Every row comes from one small tree of marks. Brackets hold a mark, then the marks that hang from it, in alphabetical order. Every link used is in the known rows. Which tree was each row made from?
Each row is shifted at random along 5 fixed directions that mean nothing.
Known rows
(Q (N (B K))): [ -36  -10  151 -252 -103   -3   54  -91  110  180 -201   80  -26   43
  -32 -112 -153  -75  -24   66   18   58 -180  -15   63   57  -92   68
  -79   27 -138   50   67   12 -213  -58   86   65   35 -113  -63   59
  118  115   60  -28   79 -100  -17  -85 -129  221 -105 -214  -46  -25
  144  -41   75  -10  -22  -11  152]
(N (B (K (L G)))): [ 282   88 -265  202 -141  -94   49 -129  299  -47  132   -1  145   -5
  175  266  178   16   72  210  111   61   51  -53   66 -204   44  -40
   81  -83   18 -265  215 -241  163  -68  -87 -180  142   19  282  208
   86  -50  173   98  -47  -19 -241  -13  189   86  -40  232 -103 -121
  317 -171   56  136  -12 -111 -140]
(M (B (K L))): [  79   39  -71  218   16 -124   42   32   67   -8   68   42  188   71
    4  118   70  236  -53   26  105   98   69  -21  121 -172   26   32
   31   38   60  -78  161  -73  282    6 -104   21   23   41  156   94
  -37   82   66   72 -156   -1 -110   62   98  -43  -10  113   12  217
   68   -1  -80  139  -17  -60   42]
(D (H (C Q (U (B (K L)) M)))): [ -53   13   25    5   28  -77  -96   71  -20  -83  -48   98    4  199
  -19  -32   42  -54    5  -74  -53  -62 -156  -15  247 -104  -16  -71
  -65  -10  415  157   38  -59 -120  -48  105  -84  -99   35  -51   91
   -9    1  173    5  105  -58 -129  -54 -113   87  -37 -115  -30   51
   56  -68  -68  -23   74 -117   42]
(N (B (K (J (D H) M)))): [ 125  -86  -46  160 -111 -245  109   65  198 -258  -78   99  -45   86
  -89  132  -95  205   39   15   -1 -198  203  -49   -8 -179 -103  356
   26 -108  158  252  245   10  -25  -77  -47 -105  -51  130  -75   75
 -219   10  122 -115 -155  -47   38  -34  -45   79 -230 -144 -107  127
  141 -218 -154  163  -97  -53  105]
(J (D H) (K L) N): [  73   95  -74  226 -105 -101   40   -6  235 -194   62  -45   24  101
   32  197   42  -38   12   44  -46  -93  -45  -33  -34 -155  -67   17
   26  -53  220   60  166 -159  -78   21  -67 -200  279   65  122   57
  -99 -168  323 -110   20   34 -342 -193    7    7  -33  -25 -136   -3
  268 -189  -86   -9  -39 -196 -115]
(M (B (K (L G Q)) U)): [  73   50  -30 -112    3  -26   15 -128   -7   79   -7   78   49   97
   50  -47  -75   13 -114   55   60  208  -42   -4   85   46  -11   31
   -4   24   80  -60   95  -27    8   24    2   48  154  -59  101   52
   93   68    9  105   72 -101 -217  -76   11   36   37 -102  -41   -2
   37  -30   55   43  -76  -96   -4]
(C H (Q (N B)) U): [ 130   19 -221 -294 -179   41  -11  -75  166  -22  -47   98 -147  -36
  146  141  165 -115   31  112  101   13  -83  -80  285 -146   78  -63
   28 -144  129 -165  207 -209  -73 -151   65 -205   49  -72  153  143
  190    2  100   47  178  -86 -120    6   97  206  -60  170 -128 -241
  229 -176  107   91  -45  -37  -83]
(L (P D F)): [ -46  -40 -148  -94 -181   12   68 -146  183  130  -55   33  120   16
   73   76    0  108  162  163   71   12  193  -38 -323 -104  -60  145
  -51 -131  -35  -29   87 -133  148  -11  -89 -105  231  100   37   -4
  -37  112 -119 -217    9 -192   25 -124  -63  129 -221  -19 -189 -176
  148  -48   91  146   73  -87 -106]
(P (F (G D S) M)): [-225  -71 -141 -214  -18   95   69 -217  111  260  -29    5  189  121
  108 -138   10   54  211   34  -10  156   11  127 -546 -164 -225   11
  -66  -56 -115  102 -126  -14   89  112  -74   41   70  105   92 -176
 -123   -7 -100 -135  211   23  -18 -262  -77  -48  -80 -161 -177 -167
  -37 -165   18  -27  -53 -224 -154]
(B (K L) (U (C H Q) M)): [ -29   26  -97    9  105  -85  -42    6 -147 -153   26  174  -12  218
   51 -104   81  154  -58 -149    6  166  -56   15  284 -145   70 -100
   43    8  328   54  104  -14   90   37  -19   -7 -123   10   97   75
    1  121  -17  110   47  -14  -60   69   47  -54  131  -59   46  189
 -186  126  -91   42  -41  -63   68]
(H (C (Q (N B)) (U (K J)))): [  20  -54   15 -176  -44 -117  -44   93    0 -138 -103  159 -145   82
  -41   39  -91  -29 -132   34  -23 -113  -29   -3  327  -60    4  -10
  -53  -87  289  192   98   47 -283 -130  151  -74 -275   22 -159   43
  -22  -35  145  -52   58 -138  -85  -47  -66  228 -107 -127  -94    1
  143 -184    2   70  -65  -66  112]
(Q (N (B (K (L (J D H)) U)))): [ -56    0   97  -36   -2  -84   41  -64    2 -125  -98   89 -135  142
  -29 -110 -176    0   -5  -54  -68   82 -167   15  223  -27  -69  153
   20   96   56  280  104   17 -364   35   82   86   54  -33 -145    7
  -26  -19   69    9   55    0 -201  -59  -95  103   19 -326  -18  121
  -20  -63  -90  -81 -191  -94  176]
(N (B K (U C))): [  90   50  -30  -62  -41  -74   62  -87   84   -3  -30   82   15  142
   53 -114   36  -19  -90   -3   19  116 -169   28  202 -103  -43 -114
   12   49   34  -22  101  -80    9   13   50    5  -17  -66  142   72
   89   87   76  138   59   19   52  -51   13   15   46  -20    3   44
  -51   93  -68  -36  -42  -66   82]
(C H Q (U K (M B))): [  65   80 -223 -106    8    2  -41   41   53 -116  110  105   -5  122
  131   85  208   29 -106  -37   72   31  -99  -17  302 -286   78 -133
   45  -25  304 -155  146 -220  184  -78   46 -110  -83    0  229  145
   93   33  155  147   81   21  -29   65  124  -23   82  254  -29   19
   -5  -79  -67   50   20  -56  -58]
(U B (K L) M): [ -93  -80  -72  106   80 -111  -28   41 -105  -45   -6  161  113  181
   -2  -37   83  318   43 -115   80  114   52   48  110 -200    5   47
   61   64  109  130   65   75  218   39  -12   69 -248  101   31   42
 -150  125  -27  -73  -97  -13  -18  138   32  -22   -7  -80   17  302
 -155  -34 -132  135  -11  -77  118]
(G (F M) (P (D (H C))) S): [-175   -9  -69  -77  -22   68   36 -102  -31  272  -58   -7  218  145
   21 -161  131  154   78   37   34  141   48   20 -327 -149 -126   46
 -103  -47    6   90  -20 -113  210  155 -111  119  273   82   -7 -221
  -98  195 -229  -97   34    2  123 -151 -174  -68 -133 -111  -76  -12
  -85   34  -39   11   13 -115  -78]
(K (U B M)): [ -83  -38  -46 -220 -160  -75    0  -89  199  110 -122   72   12   51
   60  -51  -14 -141    5   54   15  -44 -173   -7   -5  -77  -87  -35
  -39  -44   24   21   -4 -106  -60 -114   81 -122   -9   -7   34  115
   82   50  137  -44  167  -59   78 -117  -55  188 -131  -64 -108 -164
   49 -156   20  -27   84  -82   41]
(Q (N (B (K J) U))): [ -46  -44  111 -161    7  -66   45  -82   28  -13 -112  114  -83  147
  -39 -190 -204  -26 -107  -64  -30  117 -192   69  157  -13 -102   36
  -22   95  -46  206   38  116 -283    8  119  110 -200  -73  -66   -5
   13   20   31   51   94  -22 -119  -85  -79  111   14 -288   -9   76
  -70  -22  -57  -66 -161  -73  196]
(N (B (K (J D (H C)) Q))): [  -3   79  188  137  -31 -224   79   81  166 -194  -68   -1  -76  143
  -94   21 -142  -83 -122   22 -195 -193 -117  -31  217  -52  -93   67
  -74    4  236  195  107  -99 -355  -47   32  -36  101    8 -170   67
  -12  -43  265   51  -74   35  -74 -156 -178  118  -67 -213   -1  117
  221  -66 -102 -116  -31  -56  195]
(D (H (C (Q N)))): [  26  -10   25  284    0 -183  -56  158   68 -139  -28   27  144  108
 -118  101  -26   88   61   27  -75 -137   22   21   29 -147  -53   11
 -111  -12  126  225   23   18 -106  -16   -2 -111 -172  161 -130  -25
 -202 -100  137 -185  -88  -98 -121 -160 -127   79 -182  -83  -77  135
  132  -17 -103   28   36 -183  131]
(P (D (H C)) (F (G S))): [-112   43   34   24  -95  -50   79  -56  234  258 -108  -91  248   67
   -5   40  105  -24  159  206  -83  -61   22  -89 -272  -98 -109  -32
 -171  -96  -89  -46  -20 -234   42  -29  -72  -49  253   69  -87  -53
   -5  125   56  -68  -34  -41  162 -284 -208  107 -250  -37 -110 -147
  300   38   68  -13  134  -72  -25]
(M (B K U)): [  41   12  -94   33   47  -42   49  -89   39  -49   71   58  122  196
   49  -95   -6   76  -65 -101   45  188 -131  116   65 -202  -84  -68
   33  117   78   55   55    2  118  101    1   30  -99   18  250  -21
  -45  -20   54   88   78   62 -149  -94   72 -147  110   -6  -11  124
 -171   23 -161  -25 -105 -182   19]
(P D (F (G S))): [-247   50   61 -356 -135  125   85 -271  280  425 -150  -83  170   40
  103 -123  -21 -224  115  187  -85   75 -169    7 -432    8 -189 -103
 -166  -73 -212 -103 -117 -198 -112   -5    0   -6  367  -53    7  -81
  166   91   18  -66  221  -64   45 -370 -223  170 -134 -164 -146 -345
  240  -56  203 -131  113  -93  -87]
(J (B (U C K)) D H N): [ 130   97 -105  143  -61 -144  121   65   77 -309   62   44 -149  170
   54   70  118   71 -169  -48  -21  -19  -60   -9  343 -243  -10  -84
  120   21  227  -10  226 -151   76   15   20  -82   37  -14  195   69
  -19  -12  333  104  -78  118    0    6   89 -100  127  100    5  194
   24  -11 -206  -19 -120  -72   35]
(J H (K L) (M (B U))): [  13  318  302  266    5 -256  117  206  211   97   17  -96  113   74
 -101  -74 -104 -101 -381   67 -137  -58 -275 -118  317  -46  -62  -72
  -96  208  -77 -188   48 -295   -2  -82   75  117  186 -142 -155  152
  210  203  427  306 -274   60  267  -56 -192   43   40   43  177  332
   47  243 -114 -240  122   82  343]
(F G (M (B (U (C Q))))): [ -92  -39   11   93  156 -157   38  120 -122   13   -7  135  143  186
  -84 -130  -59  263  -77 -106  -38   79   62   78   -9 -129 -101  -17
  -43   96  106  176  -38  104  181   34    7  134 -244  106  -35  -85
 -184   90    4   33  -64  -45  184  -24  -57 -115  -17  -72   23  285
 -278  111 -158   31  -53 -112  173]
(K (J B D (H C) M)): [-110   53   35 -452 -271   75  130 -230  146   31 -218  -20 -264  114
  104 -188  -63 -398  -20   34  -55  -41 -359  -26  170  -32 -150   16
   15  -78  184  102   81 -218 -400  -19  111 -109  349 -155   76  -82
  220   22  277  -10  332   -3  -21 -280 -144  141   72 -246 -113 -282
  132 -241   39 -237  -69  -86  -72]
(U B C (K J L) M): [ -44  -54 -224  -46   -6  -71  -27  -36 -120 -131   23  181  -50  151
  113   27  212  241  -35  -56  152  127   43  -33  355 -218  128  -52
  152  -60  257    7  175  -56  231  -15  -30   -4 -138   22  171  103
  -14  127   -8   67    1   22  -46  199  191    7   81   61  -17  121
  -56 -102  -68  176  -66  -16  -33]
(F (G D) (M B) P): [-210   45  126   65   65  -49   99   51  122  310  -28  -23  241  101
  -57 -103  -37  194   27   33  -49   46   17   12 -336 -111 -172   81
 -108  112 -215  -30  -66  -81  247   27  -75  218  130   41  -79  -60
  -74  177   32   34 -121   11  269  -51 -163  -49 -100  -21   21  178
  -61   78  -55  -38  106  -25  125]
(Q (N (B (K (J M) (U (C H)))))): [  -5 -123 -167 -315  -61  -53   38 -142 -142 -192 -112  204 -259  173
   89 -186  -51   53  -14 -126   77  197 -128    6  332 -168   32   78
  120  -41  295  280  157   89 -176   10   75   19 -315  -45   45  -43
  -34   48  -26   60  226  -20  -86   41  113   41   88 -220  -74   -8
 -251 -133 -116   54 -288  -67   33]
(P (D (H C)) (F G M)): [-188   51   43 -104  -45   54   79 -109   72  287 -109  -40  181  174
   13 -164   33  -57  170   87  -71   36 -145  -51 -227 -113 -154  -18
 -132   13  -28   89  -85 -189   -4   52  -10   69  224   31  -53 -140
  -24  129   38  -55  119  -41  185 -263 -214   -6 -124 -145 -106 -117
   17  111    4 -119   58 -114  -52]
(M (B (K (J H) (Q N)) U)): [  45  116   41    3  -11 -154   66   40   71 -119   19   46 -114   81
   -1   21  -83  -14 -297   11  -16   54 -137  -72  433  -84   41  -27
   14   49  119  -52  168 -117  -94  -68   23   61   43 -122   40  134
  149   30  201  269  -39   57 -134    0   59   35   77   24   40  109
  102   26  -69  -30 -133   14  143]
(N (B K U)): [  34   48  137   44    6 -128   58  -17  184   39  -47   34  105  137
  -52 -125 -134  -52 -108  -11  -84   18 -192   77    8  -55 -155  -24
  -83  119  -81   82    4   -5 -129    0   87   38  -78  -22  -27   56
   14   31  132   57   -9   -3   28 -150 -143   68  -43 -154   16  118
  -19   76  -86 -111    2  -97  213]
(K (L G (J M) (P D)) (Q N)): [  34  -92 -157  -32 -197  -93  -11 -135  133  -90  -76   98  -70  -68
   39  190 -194   92  174  226   98  -15  333  -78 -231   63   -7  346
   -6 -232  115  155  152   56 -175 -110  -65 -176  160  123 -147   54
 -121  -34  -68 -283   32 -333 -265 -101  -14  323 -293 -222 -257 -252
  271 -308  177  256  -45 -105  -76]
(B (K (L (G D F P)) Q) U): [  10   88 -214 -187 -139   60  -64 -341  229   66   97   -4   51   68
  231   19  -14 -212   32  150  -27  131  -44   67 -289   -8 -100  -95
  -51 -197  260 -139   41 -156  -79   42  -77 -137  477  -28  200   46
  145 -121  -10   30  294 -118 -408 -271   16  119    8  -86 -203 -396
  216 -248  179  -17   22 -211 -304]
(C H (Q N) (U (K L) (M B))): [ -66  -68  -13 -173   -3 -110 -114  109   10 -148  -86  184 -104   73
  -42  121  -93   45  -16  -14   -6 -120   36  -51  198  -18   23   77
  -53 -135  375  125  103   49 -124 -186  102 -138 -185   51 -104  144
  -44    7  152  -68   80 -185  -77   14  -22  224 -146  -88 -105    4
  125 -198   31  153   41  -49   76]
(Q (N (B (K (J D H M)) U))): [  36  -29  -69  -37  -44 -112  116 -114   73 -324  -15  106 -221  216
   44 -123 -160  -14   20 -128  -57   64 -139   84  191 -209 -129  122
  107   52  175  289  140   46 -276   55   82  -23 -155    0   76  -21
  -82 -113  187   50  121   61 -176  -99   27  -41   86 -246  -60   72
 -148 -155 -206  -85 -262 -160   82]
(N (B (K J Q) (U (C H) M))): [  71  -48  -55   55   10 -252   -9   57  114 -330   -5  155 -132  151
  -31   54  -86   37  -92  -45  -77 -122    1  -12  199  -87  -20   35
    8  -88  361  210  140   34 -177 -121   43 -140 -252   60  -43  177
  -95  -29  137   97   29  -18  -28  -24   24  134  -85 -114  -47   40
   30  -71 -123   63  -59  -54  139]
(B (K Q) (U M)): [ -63  -88  128  -71  -40 -253    8   55  130  -49 -166  168    5   95
 -129  -44 -313   28 -102  -10  -82 -145   60   26 -150   82 -157  145
 -127  -88  180  270   14  168 -170 -109   25  -93 -112   83 -186  110
 -110   53   84 -148   21 -166   56 -178 -171  197 -245 -332 -102   35
   63  -75  -14   82   61  -88  195]
(L G J (P D F)): [-173  121   82  251  127   55   46  -60   15  196   98  -74  324  189
   -1 -238  -68  154   40   18  -68  237  -80  101 -287 -156 -100   28
  -96  283 -347   73 -139 -112   10  201    1  273  -12   80 -176 -178
  -75  107 -202  -61 -160  -42  -27 -111 -259  -33   41 -185   59  219
 -191  237  -67 -191   27 -112  164]
(M (B (K L) (U (C H Q)))): [  23  -55   46  114   32 -251  -72  128  106 -278  -34  114   19  112
 -123  169 -184   61  -67  -16 -121 -211  121    1   44   31  -59   75
 -100 -156  460  217   94  104 -128 -137   24 -214 -105  129  -76  124
 -169  -81  179  -55    0 -156 -105 -140  -64  150 -171 -124  -89   62
  165  -85  -46  129   45 -126  116]
(U B (K (L G))): [ -33  148   -6   37  -22   -1  -26 -118  143  124   64  -48  182  118
  127  -32  115 -109  -67   77  -27  124 -243   24  109 -134   -7 -181
  -14   75  -52 -183  -18 -208   -2   13   55   25  117  -61  112   68
  162    0  178   95   36   26 -157  -91  -31   61  103   21    3   -7
  122  -47   55 -120   64 -101    2]
(G (P (D (H C)) (F (M B))) S): [-106   80 -145 -145  -53  159   66 -175   24  293   23  -66  175  131
  121 -102  268   42   91   95  103  216  -82  -47  -82 -213  -57  -46
  -46    3    0 -158   48 -294  287  108  -73  114  352  -33  214 -135
   75  189  -95  102  102   51   80  -96  -30 -122  -19  140  -60 -108
  -20   60  -25  -33    8  -71 -179]
(L (P D) (Q N)): [  54   52  -34  223   -6  -68   32   51   79    7   57   13  118   26
  -30   84  -16  258   17  121   59   81  177  -22 -137 -115   21  119
  -43   52 -145    8   95  -48  137   46  -79   41   84  107  -87   31
 -111   66  -75 -102 -199 -124  -88   15  -65   63 -162   -3  -46  144
   58   86  -32  111    9  -61  108]
(P (D H) (F G (M B))): [-129  -56 -171  -32    8   83   52 -171   90   84   23   -7  180  205
   64  -44   37   81  289   -5  -10   85  -31   53 -380 -234 -194   73
  -22   13   68  186  -40  -68  118  101  -33    9   74  137  161 -165
 -216  -69   -1  -99  197   -7  -67 -227  -23 -131  -90  -69 -187 -124
  -98  -72 -109  -14  -66 -247 -172]
(K L (Q (N B)) U): [  22  163   23   84   17  -88  -29  -78   39   64   53  -18   44   75
   90 -118   96  -82 -114   29  -35  255 -352   14  375 -140   46 -206
   10  195  -88  -96   15 -150 -122   32   64  136  -20 -121   19   58
  173  -14  130  222   34   28 -211   10   28   42  139   -7   67  112
 -109   99  -49 -182  -80  -66  146]
(H (C Q (U (B (K L))))): [  68  199   98  317   40 -179  -61  180  224  -90  138  -60  164  104
  -19  124   33 -144 -192   74 -134 -159 -194    3  257 -163   -8 -259
 -126   56  281  -64   -3 -199  -84 -100   97 -123  -67   33  -39  187
   74 -109  413  153  -88   -7 -150 -110 -114  102  -16  117   40  114
  243    1  -62 -124  165 -108  107]

Write each row's tree
[ -88  -15    0   50 -121  -58    6  -64  301   35  -76  -48  175   93
  -41   66  -75  -42  189  113 -101 -170    1    1 -392  -92 -188   98
 -140  -96   -4  171  -23  -99  -89  -16  -16 -161  157  146  -68  -46
 -155  -66   62 -245   59 -106  -15 -319 -199  128 -283 -157 -199 -164
  207  -59   -8  -20  118 -181  -19]	(P (D H) F)
[  12  -58  -31  173   41 -219   16  131  -48 -128  -21  140   67  120
  -71   49    0  317  -97  -52   39   -1  157    2  138 -144   27   47
    2  -19  227  158  131   96  171   -8  -58   15 -202  106  -27   67
 -159   85   -4  -39 -163  -30  -16   93   16   10  -91  -53    3  279
    4    3 -132  188  -29  -44  150]	(U (B (K Q)) C)
[ -78  -11  -38 -145    9   -9   -1   63 -158  111  -87  125   28  131
   16 -136  153  119  -74  -77   79  129  -76    6  336 -170   51 -113
  -13   55  154   18   56  -62  111   25   54   61 -150   -8    5  -55
   58  179  -57    1    7  -30   54   73  -62    5   41    0   40  168
 -111   33  -50   27   -9  -38   94]	(H (C Q (U B)))
[ 125  146   27  208 -125 -224   70  135  225   39   52   11  122  -63
  -48  189 -183   69 -194  259   -9 -157  211 -116 -188  -15  -33  187
 -114  -66  102  -48  121 -161   78 -122  -41  -83  190   80 -222  182
   -2  117  225  -77 -252 -280   42  -85 -152  220 -254   10  -99   75
  266   -8   47  108  133  -12   62]	(J (K (L (P F) Q)) M)
[-113  -91 -288 -219  -77  142   22 -216   59  170   15   23  123   98
  125  -19  175  167  213   30  139  168  124   52 -379 -207 -139  148
   -3 -123   38    5   68  -99  301  115 -123   21  252   81  239 -148
 -116   49 -218  -97  183   17  -69 -106   44  -99 -100   38 -190 -167
  -21 -205  -30  116  -74 -176 -257]	(G (D H) (P (F (M B))) S)
[  90  -65 -198  256   78 -195  -23  102  -21 -270  105  124  119  158
  -23   89   51  279  -11  -90   27   23  151  113   85 -241  -27  -47
   40    8  249  152   89   85  219   36  -35 -102 -310  189  155  -19
 -250  -84   23  -43  -69  -36  -83  -11  110 -115  -22   86  -45  224
 -164  -10 -212  132  -61 -203   66]	(M (B (U (C Q))))
[ -20  138  -20  239  100  -91   64   33  126   65  177  -47  276  178
    7 -126   -6   44 -114  -22  -50  105 -205  107  -35 -277 -150 -136
  -50  239 -125  -14  -98 -136  190   72   45  119 -180   51  130  -32
  -52   -8  180  172  -60   72  102 -117  -35 -180   62  112   41  210
 -251  181 -219 -191    1 -160  102]	(P (F (M (B U))))
[-239   44  -27 -104   17  106   94 -194  113  323  -34  -66  222  174
  100 -187  119   35  123   10  -58  202 -113   50 -458 -192 -172  -34
  -64   48 -168   17  -95 -155  137  154  -83  143  319   26   75 -194
  -31   90  -52  -16  152   99   45 -237 -146 -132  -15 -101  -74  -99
  -90   59  -15 -117    5 -152  -94]	(F (G S) M (P (D H)))
[ -73  -26   -8  154   67 -116   -6   42   41 -104   22   90  113  223
  -22  -90  -19  121   25 -107  -21   10 -107   94   -2 -190  -86  -76
   -9   92  137  195  -15   47   60   37   40   -4 -284   97   51   55
 -138    5  111  -18   -5   36   -2  -21  -42  -16  -11 -103    6  195
 -115   -1 -182  -17   48 -135  127]	(U (B K) C M)
[  76   59  -93   83   32 -191    7   98  -77 -136   12  182  -58   70
    3   58   89  241 -189   10  110   84  111 -144  429  -69  171   39
   54  -56  233  -47  251 -104  156  -93  -86    1   23  -24  -12  226
   64  255  -35  195 -151  -34   75  190   93   79   -2   54   65  200
   34  148  -33  183  -39  101  124]	(B (K (L J) Q) (U (C H) M))
[ -30   23   33 -170  -32  -44  -21   97  -24   29  -91  146  -87  100
   -3  -49   -5  -36  -91    6   46  -10 -135  -59  378  -88   42 -107
  -57    5  228    3   79  -55  -70 -127  131  -24 -205  -57  -40  156
  127  121  179   74   48  -91   17   62  -59  164  -52  -12    1   48
   97  -52    2   38   57    9  105]	(H (C (Q N) (U (B K) M)))
[ -81  -13  -20  -47  -11  -49  110   16  -17  178  -94   77   88  123
  -44  -85   73  300  -12  -15   87  115  120  -96  -32 -135  -52  196
    0   36  -79  -15  130  -93  365   27  -79  157  193   15   41  -57
  -74  298 -115   42 -100   -6  308   66  -43 -119 -121   36   -6  151
 -169  179 -105  117  -10   30   76]	(F (M (B U)) (P (D H)))
[ -15   26  -63  124   27  -92    0   27  -17   20   36   72  150  111
   36   33  157  237  -68  -19   82  118   10    4  202 -208   53  -31
   46   51   38  -53  107  -66  245   25  -33   62  -45   31   87   63
  -19  117   32   20 -135   19  -48  107   51  -19   31   62   34  248
   -4   11  -70  100   -9  -43   79]	(U B (K L))
[  -5   55    2  125   31 -142    2  166  -17   25   -6   66  150  108
  -42  -43   74  121 -117  -15   -5    5  -17   24  177 -192    8 -126
  -75   53  113   40   18  -83  102   12    1   -6 -165   83  -80  -37
  -30   92   42  -33 -121  -43   82  -35 -110    2  -35   17   28  220
  -48   84  -87   -5   60  -88  145]	(H (C Q U))
[-212   36   58 -162  -62  117  -40 -193  145  214  -87  -55  130  156
   40 -216   30 -102  131  -24  -61   93 -228   95 -328  -49 -189    2
 -120   16  -88   76  -70 -116 -100  151  -24   53  379  -15   -7 -157
   18   14 -125 -146  201    9  -93 -267 -231   41  -26 -243  -86 -107
    2  -35   18 -179   79 -172  -18]	(G (D H) P)
[  91  147  191  123  -95 -259   68  259  207 -125  -70    6 -109    9
 -110  129 -153 -109 -390   98 -145 -265 -103 -109  256    5  -42  -40
 -105  -25  228   -1  136 -143 -166 -196   93  -89   31  -62 -177  206
   86   29  452   98 -154  -56   75  -71 -155  214  -98    5   19  138
  306   -7  -50  -49   58   49  239]	(J (B (K (U (C Q)))) H N)
[ -31    0 -114 -124  -80   -5   20  -45   20   89  -43   54   55  126
   84  -84  178  -22   12  -12   87   96 -158   13  224 -209    7 -164
   10   21  115  -10   41 -142   82   20   47  -54  -69    0  127  -29
   72   78   54   12  103   28   18  -43    0   11   24   48  -33  -14
  -35  -42  -53  -23    9 -113  -21]	(H (C (U B)))
[ 118  -10 -292 -304 -141    4  -39 -195  -46 -124   -3  168 -142   66
  186   96  127   22  -58   84  126  128  121  -67  155  -26  136   26
   73 -249  402  -68  236 -127   67  -22  -49 -194  326   -9  188  113
  102   79  -61  -14  210 -176 -163  -40  141  100   10   30 -178 -232
   92  -64  124  205  -77  -95 -220]	(B (U (C H) (K (L P Q))))
[  36 -116   -7  -37   68 -108  -44   60 -229 -161 -128  207  -59  222
  -86 -104   -6  199   22 -129   -4   86    3   48  330 -113  -14   80
   -8   35  225  307  112  174 -124   44   98   61 -322   61  -90  -79
 -179   49  -50 -104   14  -98  -65    5  -53    5  -44 -209  -32  236
 -160   40 -148   98 -164 -125  172]	(D (H (C (Q (N (B (U K)))))))
[  48  -63  -58   38  -77 -150   50   23   13 -143 -109  113 -121   44
  -45   86   64  242   37   17   50    8  129  -93  272 -133   47  230
   60  -50   15  120  256  -23  -46  -35  -59   34   26   22  -73   31
  -82   62  -54  -44 -121  -28  -91   99   28   89 -127  -94  -52  135
  113 -115  -70  153 -170   10  117]	(K (J (D H)) (Q (N B)))
[ -34   66 -241  147  -70   10   38 -152  383   49  209 -110  281   74
  145  112   73  -27  122  160  -24  -10   39  121 -584 -293 -201  -89
  -76  -77   -1  -26  -67 -186  171   64  -87 -155  174  177  205  -52
 -131 -167   98  -83   98   21 -138 -301  -22  -39 -148  117 -198 -227
  112 -148  -45  -41   74 -272 -215]	(G (P D (F M)) S)
[  46  -52  -99   52  -71 -110   45  -33  102  127  -29   50  197  -23
    9   86  -39  211  -11  166   64   72  311   19 -380  -24  -34  187
  -70  -93 -142   -3   51   -5  130   24 -114  -29   98  143 -103  -20
  -90   92 -171 -206 -134 -163  -69 -112 -104  133 -220  -96 -122  -11
  157 -123   95  183    7 -117   26]	(L (G S) P Q)
[ -19  -95  -54 -193 -118 -101  -25   65   -7   -4 -166  160  -50   26
  -35   42  -61   33   11   57   54  -68   85  -23  123  -40    0    9
  -75 -149  219  151   78   48 -101  -97   35 -152 -140   74 -101  -13
  -40   37   30 -200   74 -200  -25  -94  -69  197 -191 -113 -145  -64
  135 -147   58  148    8 -107   35]	(H (C (Q N) U))
[ -16   60   13 -278  -93  -57  -36 -141   86   50  -73   70  -38   58
   67    0  -41 -158 -181   68   -3   57 -154  -22  215   61  -22  -58
  -37  -87  222  -81   89  -82 -112  -87   53  -60  257 -109  113  106
  178   22  155   83  193 -108 -144 -147   18  132    7  -64  -91 -141
  135  -89  105    3    1  -70  -27]	(M (B (U (K L Q))))
[  43    6 -196 -276 -185   62   79  -93 -141   40 -101  130 -163   51
  129   70   75   31  -28   83  116   97  108 -120  229  -57   78   94
   66 -145  415  -42  262 -176   34   -5  -19  -77  302  -55   76    6
  127  187   17  -82   97 -198 -181   26   27  111   30    9 -127  -89
  172 -101   94  162 -100  -44 -188]	(J B (H (C Q)) (K (L (P F))))
